Below is a small trained network, with its code and all its weights. Each question gives an input and a target symbol and asks what happens when units are switched off, that is, made to give their printed mean instead of their output.

import numpy as np


def w(rows, s, z=0):
    codes = np.array(rows[::2]) - 128.0
    scale = np.full(codes.shape[1], s)
    scale[-1] = z or s
    return codes * scale


def norm(h):
    return h / np.sqrt((h * h).mean(-1, keepdims=True) + 1e-5)


def f(y):
    return y / 2 * (1 + np.tanh(0.7978845608 * (y + 0.044715 * y**3)))


def softmax(a):
    e = np.exp(a - a.max(-1, keepdims=True))
    return e / e.sum(-1, keepdims=True)


def log_softmax(a):
    a = a - a.max(-1, keepdims=True)
    return a - np.log(np.exp(a).sum(-1, keepdims=True))


def net(x, mask):
    ids = ['ΘΛΦΩβδεημξτ'.index(c) for c in x.split()]
    T = len(ids)
    res = E[ids] + P[:T]
    u = 0
    for l in range(3):
        q, k, v = (norm(res) @ M[l].T for M in (Q, K, V))
        z = softmax(np.where(np.tri(T) > 0, q @ k.T / 2**0.5, -1e9)) @ v
        res = res + np.where(mask[u], z, O[l][:, -1]) @ O[l][:, :-1]
        u += 1
        y = f(norm(res) @ A[l][:, :-1].T + A[l][:, -1])
        res = res + np.where(mask[u : u + 4], y, B[l][:, -1]) @ B[l][:, :-1]
        u += 4
    return log_softmax(norm(res)[-1] @ U[:, :-1].T + U[:, -1])


Q, K, V, O, A, B = {}, {}, {}, {}, {}, {}
E = w([
[178,93,104,157],'Θ',
[126,162,90,210],'Λ',
[144,127,129,4],'Φ',
[51,139,152,118],'Ω',
[91,103,123,79],'β',
[139,162,179,81],'δ',
[194,100,98,65],'ε',
[111,149,128,116],'η',
[169,202,140,141],'μ',
[98,123,168,139],'ξ',
[121,148,113,78],'τ',
],0.032)
P = w([
[189,162,112,1],'0',
[214,144,142,46],'1',
[206,112,138,54],'2',
[204,132,159,52],'3',
[211,133,191,64],'4',
[221,121,215,85],'5',
[201,151,211,77],'6',
],0.0033)
Q[0] = w([
[253,124,164,85],'0.h1',
[165,157,242,217],'0.h1',
],0.024)
K[0] = w([
[250,161,240,31],'0.h1',
[154,48,248,242],'0.h1',
],0.019)
V[0] = w([
[184,140,55,208],'0.h1',
[192,253,60,164],'0.h1',
],0.0047)
O[0] = w([
[108,169,130,254,2],'0.h1',
[121,227,172,159,128],'0.h1',
],0.0033,0.0031)
A[0] = w([
[175,2,102,240,112],'0.n1',
[211,175,160,182,82],'0.n2',
[66,187,145,113,150],'0.n3',
[208,100,114,141,255],'0.n4',
],0.018,0.0038)
B[0] = w([
[113,117,6,11,222],'0.n1',
[140,202,138,31,223],'0.n2',
[152,118,108,164,254],'0.n3',
[177,189,74,102,234],'0.n4',
],0.016,0.0071)
Q[1] = w([
[142,173,48,147],'1.h1',
[187,243,216,6],'1.h1',
],0.019)
K[1] = w([
[168,169,123,161],'1.h1',
[57,187,87,3],'1.h1',
],0.021)
V[1] = w([
[134,69,40,148],'1.h1',
[252,92,121,175],'1.h1',
],0.013)
O[1] = w([
[169,131,74,88,146],'1.h1',
[254,127,191,132,3],'1.h1',
],0.0089,0.0041)
A[1] = w([
[86,90,225,206,114],'1.n1',
[192,13,210,222,181],'1.n2',
[91,213,109,253,7],'1.n3',
[40,213,185,133,86],'1.n4',
],0.013,0.0016)
B[1] = w([
[96,17,47,229,215],'1.n1',
[192,173,32,35,208],'1.n2',
[2,141,169,236,168],'1.n3',
[159,141,181,205,252],'1.n4',
],0.013,0.0039)
Q[2] = w([
[130,148,2,72],'2.h1',
[7,16,5,138],'2.h1',
],0.021)
K[2] = w([
[199,97,23,25],'2.h1',
[5,4,50,77],'2.h1',
],0.019)
V[2] = w([
[140,10,116,78],'2.h1',
[77,144,224,244],'2.h1',
],0.012)
O[2] = w([
[101,200,130,190,131],'2.h1',
[118,142,2,1,6],'2.h1',
],0.0086,0.012)
A[2] = w([
[163,167,255,37,84],'2.n1',
[125,241,55,214,2],'2.n2',
[110,86,90,249,25],'2.n3',
[78,236,139,24,85],'2.n4',
],0.01,0.0053)
B[2] = w([
[107,60,83,47,254],'2.n1',
[116,122,44,250,138],'2.n2',
[143,28,118,189,165],'2.n3',
[122,133,175,164,223],'2.n4',
],0.02,0.0063)
U = w([
[147,161,42,97,2],'Θ',
[113,208,121,192,237],'Λ',
[125,131,159,167,194],'Φ',
[55,152,103,118,199],'Ω',
[41,175,223,127,44],'β',
[107,26,149,80,202],'δ',
[248,111,146,161,96],'ε',
[125,118,138,160,129],'η',
[119,218,201,101,187],'μ',
[174,22,96,181,77],'ξ',
[148,115,240,176,157],'τ',
],0.012,0.0025)

Each question gives the input, a string of symbols that net reads in full, and the target symbol t.
The units are the heads (2 rows each of Q, K, V and O) and the neurons (one row each of A and B). Each row of codes is followed by its name. A weight is (code - 128) times the scale printed after its matrix; where a second scale follows, it is the last column's (O, A, B and U).
mask holds one flag per unit, layer by layer, with each layer's heads first. A switched-off unit (its flag False) gives its mean, the last column of its rows in O or B, instead of its output. The means were averaged over made-up inputs and are rounded, as every weight is.
A unit's drop is (log p(t) with every unit on - log p(t) with that unit switched off) / (log p(t) with every unit on - log p(t) with every unit switched off).
The circuit of an input: a set's keep is (log p(t) with only the set's units on - log p(t) with every unit switched off) / (log p(t) with every unit on - log p(t) with every unit switched off). Starting from the 12 units with the biggest drops (on a tie, the unit counted first), units are removed one at a time, each time the one whose removal leaves the highest keep (on an exact tie, the one counted first), for as long as the keep stays at least 0.8.
circuit, biggest first: the units of the circuit, biggest drop first
unit that matters most: the unit with the biggest drop
top k neurons: the k neurons with the biggest drops, biggest first
k most important neurons of layer l: the k neurons of layer l with the biggest drops, biggest first
drop when u is switched off: that unit's drop, to one decimal
input μ Φ ε, target ε: unit that matters most -> 0.n4
input μ η η β ξ Ω, target ξ: top 3 neurons -> (0.n2; 1.n1; 0.n3)
input Ω μ Ω η, target ε: circuit, biggest first -> (0.n2; 1.h1; 0.n3; 0.n1)
input Θ μ β, target β: 2 most important neurons of layer 0 -> (0.n3; 0.n4)
input η Θ μ Ω, target ε: top 2 neurons -> (0.n2; 0.n3)
input η Θ τ μ ξ, target ξ: top 3 neurons -> (0.n4; 0.n1; 1.n1)
input ε μ η, target ε: 2 most important neurons of layer 0 -> (0.n3; 0.n2)
input Λ Ω β, target β: top 2 neurons -> (1.n1; 2.n1)
input ε Θ Ω μ ε τ, target τ: top 2 neurons -> (0.n1; 0.n2)
input Λ ε ξ, target ξ: top 2 neurons -> (0.n1; 1.n1)
input Φ Ω ε, target ε: top 2 neurons -> (0.n2; 0.n4)
input ξ δ Ω, target ξ: 3 most important neurons of layer 0 -> (0.n2; 0.n1; 0.n3)
input Θ Θ Ω Ω δ δ, target δ: top 2 neurons -> (2.n1; 0.n2)
input μ δ Θ μ τ, target τ: top neuron -> (0.n2)
input Ω τ μ, target μ: drop when 2.n4 is switched off -> 0.1
input ξ η Λ Ω Ω Φ Θ, target Θ: drop when 0.n1 is switched off -> 0.5
input Ω Λ Ω Λ Θ, target Θ: drop when 0.n1 is switched off -> 0.4
